Below are the code and all the weights of a small trained network. Each question names an input and a class and asks about switching units off, where a switched-off unit gives its printed mean instead of its output.

import numpy as np


def w(rows, s, z=0):
    codes = np.array(rows[::2]) - 128.0
    scale = np.full(codes.shape[1], s)
    scale[-1] = z or s
    return codes * scale


def f(y):
    return np.maximum(y, 0)


def log_softmax(a):
    a = a - a.max(-1, keepdims=True)
    return a - np.log(np.exp(a).sum(-1, keepdims=True))


def net(x, mask):
    res = np.array(x, float).reshape(1, 4) / 4 @ E
    y = f(res @ A[0][:, :-1].T + A[0][:, -1])
    res = res + np.where(mask, y, B[0][:, -1]) @ B[0][:, :-1]
    return log_softmax(res[-1] @ U[:, :-1].T + U[:, -1])


A, B = {}, {}
E = w([
[161,45,95,122,94,1,174,200],'x0',
[73,76,20,23,111,198,98,157],'x1',
[218,230,96,56,92,65,51,116],'x2',
[235,147,155,119,114,230,195,236],'x3',
],0.0072)
A[0] = w([
[124,197,149,131,161,216,104,96,39],'N1',
[71,69,44,55,105,172,93,147,38],'N2',
[40,93,99,141,127,40,98,45,66],'N3',
[173,60,114,126,88,1,182,220,32],'N4',
[78,75,161,180,166,171,184,134,35],'N5',
[164,47,87,114,94,30,159,180,48],'N6',
[107,220,169,141,195,236,73,66,18],'N7',
[100,94,72,68,120,162,120,139,20],'N8',
[215,111,132,142,112,222,195,224,8],'N9',
[212,135,150,129,84,193,203,222,64],'N10',
[58,106,123,138,118,66,94,83,27],'N11',
[59,48,157,195,189,184,182,132,39],'N12',
[154,164,210,229,141,63,159,93,3],'N13',
[77,87,57,27,108,165,105,141,26],'N14',
[66,73,130,162,158,182,173,138,69],'N15',
[47,106,110,148,130,64,87,59,25],'N16',
[226,251,93,33,108,80,34,96,8],'N17',
[179,161,230,233,157,64,143,95,89],'N18',
[65,89,136,159,119,133,144,92,121],'N19',
],0.0076,0.0053)
B[0] = w([
[54,54,150,183,102,168,51,67,179],'N1',
[164,199,46,228,132,155,162,213,203],'N2',
[187,187,163,40,234,154,53,92,210],'N3',
[23,51,153,192,90,212,39,53,227],'N4',
[188,65,142,112,65,53,99,187,195],'N5',
[31,67,163,196,86,222,63,48,203],'N6',
[51,35,152,182,82,186,45,88,205],'N7',
[150,201,74,206,141,169,137,208,166],'N8',
[185,195,160,57,215,133,46,80,245],'N9',
[178,191,186,22,253,124,37,53,255],'N10',
[175,193,180,78,208,143,21,113,169],'N11',
[189,50,163,110,33,37,121,193,220],'N12',
[171,221,29,226,126,203,140,237,200],'N13',
[158,200,42,218,127,166,155,220,197],'N14',
[179,58,153,118,63,45,122,156,197],'N15',
[193,177,174,52,218,141,21,111,185],'N16',
[194,2,189,110,17,14,130,196,235],'N17',
[150,203,6,211,129,183,193,199,238],'N18',
[169,90,150,96,114,67,146,136,180],'N19',
],0.0067,0.0077)
U = w([
[167,170,170,58,249,126,95,91,116],'0',
[144,180,27,188,130,159,158,192,117],'1',
[169,77,174,110,45,4,132,167,102],'2',
[11,86,158,169,99,201,94,55,111],'3',
[99,133,123,93,144,97,198,84,251],'4',
[69,160,141,99,141,107,196,103,98],'5',
[83,151,133,92,141,110,220,91,102],'6',
[76,165,142,92,136,120,223,85,99],'7',
],0.013,0.026)

Each question gives the input, the list of numbers given to net, and the class t.
The units are the neurons (one row each of A and B). Each row of codes is followed by its name. A weight is (code - 128) times the scale printed after its matrix; where a second scale follows, it is the last column's (A, B and U).
mask holds one flag per neuron, in row order. A switched-off neuron (its flag False) gives its mean, the last column of its row in B, instead of its output. The means were averaged over made-up inputs and are rounded, as every weight is.
A unit's drop is (log p(t) with every unit on - log p(t) with that unit switched off) / (log p(t) with every unit on - log p(t) with every unit switched off).
The circuit of an input: a set's keep is (log p(t) with only the set's units on - log p(t) with every unit switched off) / (log p(t) with every unit on - log p(t) with every unit switched off). Starting from the 12 units with the biggest drops (on a tie, the unit counted first), units are removed one at a time, each time the one whose removal leaves the highest keep (on an exact tie, the one counted first), for as long as the keep stays at least 0.8.
circuit, biggest first: the units of the circuit, biggest drop first
unit that matters most: the unit with the biggest drop
top k neurons: the k neurons with the biggest drops, biggest first
drop when u is switched off: that unit's drop, to one decimal
input [8,-6,4,6], class 3: circuit, biggest first : (N4)
input [-4,-7,-8,-2], class 2: top 3 neurons : (N12 N5 N15)
input [-5,-6,-8,-7], class 2: top 4 neurons : (N12 N5 N10 N15)
input [7,-5,-6,2], class 3: top 3 neurons : (N4 N6 N17)
input [-2,-1,2,-3], class 4: top 2 neurons : (N10 N9)
input [7,-1,-3,-7], class 0: top 4 neurons : (N3 N16 N11 N7)
input [-7,7,-1,-6], class 1: top 3 neurons : (N2 N14 N10)
input [2,-6,-5,-2], class 1: top 2 neurons : (N18 N13)
input [3,0,1,-2], class 4: top 3 neurons : (N7 N1 N10)
input [5,-4,7,-7], class 0: top 3 neurons : (N3 N16 N11)
input [0,5,-6,-6], class 0: top 3 neurons : (N3 N16 N17)
input [-8,7,3,-1], class 3: top 2 neurons : (N7 N1)
input [-1,7,8,-7], class 2: top 3 neurons : (N17 N10 N9)
input [-2,-8,-5,-8], class 0: top 3 neurons : (N3 N16 N11)
input [4,4,2,0], class 1: unit that matters most : N7
input [-3,2,0,2], class 4: top 2 neurons : (N4 N6)
input [-2,-4,-6,-1], class 2: drop when N12 is switched off : 0.2
input [-5,-2,-7,-6], class 2: drop when N12 is switched off : 0.5
input [8,0,-4,8], class 0: drop when N9 is switched off : 1.0
input [-7,-5,0,-3], class 3: circuit, biggest first : (N7)
input [8,-7,-1,3], class 3: drop when N6 is switched off : 0.4
